[[ 29 -11  28  28  32]
 [-38  -2  24  64 -69]
 [-28  -4   9  31  -7]
 [-21  18 -28  44  31]
 [  3 -18  13  -6  14]]
=>
[32 64  9 18  3]

[[ 67  36 -17 -35  64]
 [-53 -36  32  27 -55]
 [-53 -40  32  33 -58]
 [-13 -10   9  10 -14]]
=>
[ 64  27  32 -10]

[[-57 -48]
 [ 57  47]
 [ 33  23]]
=>
[-48  57]

[[ -1   1 -43 -16]
 [-23   7 -27  -9]
 [ 41 -11 -20  31]
 [-26 -65 -24  52]
 [ -1 -15 -61   5]]
=>
[-16 -27 -11 -26]

[[ 7 -8]
 [ 0 -1]
 [37 51]]
=>
[-8  0]

[[ -9  59  -7  -7 -55]
 [ 13  -5  18   1  22]
 [ 14  36  17 -16 -11]
 [-25 -19  -7   7  26]]
=>
[-55   1  17 -19]

[[  0  17]
 [ 25 -10]
 [-12 -29]
 [-10  -5]
 [-57  -5]]
=>
[17 25]

[[ 35 -31]
 [ -4  21]
 [ 22  22]
 [-46 -52]
 [-49 -23]]
=>
[-31  -4]
---
[[-33  34]
 [-52 -39]]
=>
[-33 -39]

[[ 25  22 -25 -43 -20]
 [-26  57   7  11  16]]
=>
[25 57]

[[-33 -43 -51  18]
 [ 39  22 -39   7]]
=>
[-33  22]

[[ 29  -2  64]
 [-17  17  38]
 [ 33 -30   7]
 [ 50 -26  57]
 [-38  31 -37]]
=>
[29 17  7]

[[ 29  12 -66  10]
 [-10  42  18  39]]
=>
[29 42]

[[  8  43  21]
 [  7  44  23]
 [-51   8   6]
 [-46  11  -3]]
=>
[ 8 44  6]
---
[[-48  62]
 [-41  65]
 [ 28 -64]
 [-41  65]
 [ 47 -64]]
=>
[ 62 -41]

[[-19  10  16 -26]
 [-11 -34 -16 -12]
 [-24 -59 -35 -15]]
=>
[-26 -16 -59]

[[ 50  27   4  39]
 [ 15 -20   7 -42]
 [ 32  34 -17  13]
 [  1 -50  36 -32]
 [  3  51 -42  15]]
=>
[39  7 34  1]

[[ 67   2  -8  -2  18]
 [-65  -2   8   2 -17]
 [ 65   2  -8  -2  17]
 [ 34   1  -4  -1   8]]
=>
[18  2 -8  1]

[[-17 -53 -20]
 [  9  58  15]]
=>
[-20  58]

[[-11 -11  11  -4]
 [ 11   5   2  -6]
 [-23 -55  25  -3]
 [  2 -24  11  -6]
 [  8 -42  14  -8]]
=>
[ -4   2 -55   2]

[[-56  16 -60]
 [ 69 -35  55]
 [ 57  -7 -58]
 [ 65 -64  50]]
=>
[-60 -35  57]

[[-20  41]
 [ 16  49]
 [  5   9]
 [ 45  10]]
=>
[41 16]
